cols: D W T L X A
z_413: [ 78  94 139 156 186 112]
z_909: [167 113 122 108 128 155]
z_597: [ 90 105 138 181 168  79]
z_197: [110  74 137 118 229  77]
z_252: [121 142 128 147 108 119]
z_611: [137 123 127 118 135 128]
z_171: [123 126 129 131 133 125]
col: [139 122 138 137 128 127] => T
col: [155  79  77 119 128] => A

cols: Z C U N H
z_611: [230 138 176  80  67]
z_725: [225 114 137  63  85]
z_252: [ 58 170 152 196 120]
z_566: [119 164 153 152  94]
z_909: [ 61 185 175 208 106]
z_992: [126  91  86 108 168]
col: [ 58 119  61] => Z
col: [138 114 170] => C

cols: V E J B Q S F
z_264: [109 154 227 102 141 125 139]
z_909: [109 145 202 109 105 161 111]
z_252: [109 154 227 102 141 148 107]
col: [109 102] => B
tags:
[105] -> z_876
[202] -> z_463
[227] -> z_341
join z_909 3:  => z_463
asked: [109 154 227 102 141 125 139] => z_264
col: [202 227] => J
asked: [109 145 202 109 105 161 111] => z_909
col: [145 154] => E

cols: P M Y G
z_413: [172  74  48 168]
z_171: [124 155  44  66]
z_264: [119 101  75  83]
z_909: [158 121  35 112]
key -> tag
[158] -> z_311
[125] -> z_429
[172] -> z_645
[119] -> z_300
[171] -> z_524
[124] -> z_650
join z_171 1:  => z_650
asked: [119 101  75  83] => z_264
col: [ 66  83 112] => G

cols: ziru Mef Sazod puv zibo
z_264: [ 81 103 172 177 134]
z_611: [150 134 205 142  98]
z_909: [157 167 121 166  59]
col: [150 157] => ziru
col: [134 167] => Mef
col: [142 166] => puv
key -> tag
[103] -> z_657
[167] -> z_445
[134] -> z_617
join z_264 2:  => z_657

cols: galob vodi lepop gumi
z_413: [103 142 118 191]
z_566: [158 141 165 115]
z_597: [ 89 182 186 137]
z_171: [150 120  69 225]
z_197: [ 94 163 176 119]
key -> tag
[115] -> z_127
[157] -> z_543
[150] -> z_343
[159] -> z_219
[158] -> z_439
join z_566 1:  => z_439
col: [191 115 137 225] => gumi
col: [191 115] => gumi
col: [103 158  89 150] => galob

cols: Vopun Vake rifeb Tet dila Zabem madu Roz tora
z_909: [151  76 171 169  71 158 179  74  66]
z_992: [ 74  92 116 180  92  81 203  91  92]
z_611: [ 70 135 108 105 143  61  95 136 149]
col: [71 92] => dila
tags:
[143] -> z_248
[93] -> z_423
[144] -> z_548
[149] -> z_761
[92] -> z_830
join z_611 5:  => z_248
asked: [ 74  92 116 180  92  81 203  91  92] => z_992

cols: dumul kese tukit mataz vopa Bofi
z_413: [138 193  64  52  76  58]
z_264: [123 176  94  81  96  83]
z_133: [ 60 141  49 135  72 111]
z_197: [ 76 117 154 144 111 160]
col: [58 83] => Bofi
col: [ 94  49 154] => tukit
Table of tags by key:
[135] -> z_999
[72] -> z_901
[76] -> z_545
join z_133 5:  => z_901
col: [123  60  76] => dumul
asked: [123 176  94  81  96  83] => z_264
col: [ 83 111] => Bofi
col: [ 58  83 111] => Bofi

cols: Burov Selif lofu ruv gizo tedag par Mapi Sodit
z_566: [142  68 114 185 109  94 110 215 155]
z_992: [140  92 123 169 112 103 117 184 150]
z_611: [141  58 104 185 107 103 108 214 161]
col: [169 185] => ruv
tags:
[103] -> z_167
[113] -> z_320
[104] -> z_88
[106] -> z_846
[114] -> z_644
[107] -> z_163
join z_611 3:  => z_88
asked: [142  68 114 185 109  94 110 215 155] => z_566
asked: [140  92 123 169 112 103 117 184 150] => z_992

cols: des Zugi Lut kuze Nive
z_611: [181 107 187  88 143]
z_133: [200 185 145 221 102]
z_264: [ 70  59  88  51 107]
col: [181 200] => des
tags:
[59] -> z_672
[106] -> z_951
[107] -> z_568
[88] -> z_45
[143] -> z_855
[58] -> z_576
[144] -> z_912
join z_264 5:  => z_568
asked: [200 185 145 221 102] => z_133
col: [102 107] => Nive
col: [185  59] => Zugi

cols: tefa gel fofi pabom
z_413: [132 155 144 140]
z_197: [188 117 106 205]
z_597: [127  90  66  73]
z_133: [144 142 151 112]
z_909: [137 183 184 131]
z_566: [107 179 178  77]
tags:
[140] -> z_495
[155] -> z_135
[141] -> z_944
[154] -> z_472
[112] -> z_776
join z_413 4:  => z_495
asked: [127  90  66  73] => z_597
col: [188 127 144 137 107] => tefa
col: [144 106] => fofi
asked: [107 179 178  77] => z_566

cols: Sakug Lali bup mupa
z_197: [141 110 107 112]
z_725: [141 110 115 180]
z_413: [141 110 107 149]
z_611: [176  96 161 176]
z_264: [159 106 128 158]
z_566: [ 76 166 187  70]
z_252: [ 92 182 122  91]
z_171: [115 105 198 109]
z_597: [131 136 140 131]
col: [ 96 106 166] => Lali
key -> tag
[131] -> z_669
[198] -> z_327
[109] -> z_594
[70] -> z_579
[180] -> z_206
[199] -> z_387
[110] -> z_818
[149] -> z_916
join z_171 4:  => z_594
asked: [176  96 161 176] => z_611
asked: [141 110 115 180] => z_725
asked: [141 110 107 149] => z_413
col: [ 76  92 115 131] => Sakug

cols: fosid besup sotot nar lova geged mir balem
z_611: [110 102  53  68 206 159  53 158]
z_171: [ 45  59 152 142  55  94  93  80]
z_197: [ 66 171 200  72  79 118 205 124]
col: [152 200] => sotot
key -> tag
[171] -> z_515
[200] -> z_695
[152] -> z_591
join z_197 3:  => z_695
col: [ 59 171] => besup

cols: puzep Gon vazu vure kasi Vunap gozi fot
z_264: [ 67  75 132 122 121  62  75 154]
z_992: [148 173 143 174  45 148 130 106]
z_566: [226 138 113 114 123 137 217  77]
z_725: [ 74 178 172 171 119 185  70 153]
z_413: [148 173 143 174 111 148 130 106]
key -> tag
[147] -> z_677
[174] -> z_318
[173] -> z_308
[148] -> z_209
[226] -> z_767
join z_992 1:  => z_209
asked: [148 173 143 174 111 148 130 106] => z_413
asked: [ 74 178 172 171 119 185  70 153] => z_725
asked: [148 173 143 174  45 148 130 106] => z_992
asked: [226 138 113 114 123 137 217  77] => z_566

cols: natod banug tuvu pufug vate
z_171: [157 154 181 220 127]
z_909: [105 165 144 154  47]
z_197: [112 161 172 179  69]
z_611: [201 128 180  77 138]
col: [161 128] => banug
col: [165 161 128] => banug
col: [220 154 179] => pufug
tags:
[220] -> z_605
[201] -> z_602
[78] -> z_820
[154] -> z_961
[77] -> z_323
[128] -> z_499
[221] -> z_205
join z_611 4:  => z_323
col: [157 105] => natod

cols: Daru rimo dode Ziza vadi mefi sineg beb Suvos dobo
z_264: [141  83 141 164 155 174 101 110 151 110]
z_909: [139 103 155 147 151 130  98 115 119 156]
z_197: [143 168  64 195 138 119 160 148 124  79]
z_597: [141  83 141 164 155 133  87 109  93 149]
z_992: [188  55 158 137 208 130 178 183  34 166]
col: [195 164 137] => Ziza
col: [155  64 141] => dode
Table of tags by key:
[141] -> z_655
[101] -> z_152
[160] -> z_764
[86] -> z_529
[87] -> z_394
join z_597 7:  => z_394
asked: [139 103 155 147 151 130  98 115 119 156] => z_909

cols: mapel vokov mot bufim
z_197: [120  90 158 177]
z_725: [114 136 178 147]
z_992: [ 48 103 142 164]
z_909: [101  75 148 184]
z_171: [131 102 197 133]
z_413: [120  77 177 155]
z_611: [118 116 144 161]
z_566: [ 85 122 189 150]
z_252: [ 79 128 170 135]
col: [ 90 136 103  75 102  77 116 122] => vokov
col: [133 155 161] => bufim
key -> tag
[176] -> z_72
[103] -> z_53
[78] -> z_388
[77] -> z_124
[102] -> z_925
[177] -> z_17
join z_413 2:  => z_124
col: [150 135] => bufim
col: [142 148 197] => mot

cols: Fuli tuk nel kinos Tol kad Zuv
z_909: [ 68  58  56 118  86 139 149]
z_264: [ 32  58  31 113  85 165 193]
z_611: [172 158 193  81 105  68 132]
z_413: [124  92 146  41  42  45 179]
z_566: [ 99  86 122  67  34  81 208]
z_197: [ 48  81  41 109  93 161 201]
z_992: [204 197 212 101 163  75  73]
z_725: [ 50  57  36 121  94 184 175]
z_171: [ 99  86 122  67  34  81 205]
z_252: [157 142 175  66  89  60 147]
z_133: [154 127 184  81  94  74 145]
z_597: [ 49  71  58  83  78 131 208]
tags:
[162] -> z_877
[201] -> z_164
[41] -> z_811
[75] -> z_168
[81] -> z_422
[161] -> z_715
[76] -> z_825
[40] -> z_342
join z_197 6:  => z_715
col: [193 132 179] => Zuv
asked: [172 158 193  81 105  68 132] => z_611
col: [121  67  66  81  83] => kinos
asked: [204 197 212 101 163  75  73] => z_992
asked: [ 32  58  31 113  85 165 193] => z_264
col: [66 81] => kinos

cols: fikin Suti vub maz
z_725: [ 90 151 146 108]
z_597: [171 162  58 152]
z_909: [ 99  51 134 167]
z_413: [ 90 151 169 197]
z_133: [ 84  64 112  83]
tags:
[197] -> z_437
[99] -> z_295
[152] -> z_111
[167] -> z_888
join z_909 4:  => z_888
asked: [171 162  58 152] => z_597
asked: [ 90 151 169 197] => z_413
col: [151 162] => Suti

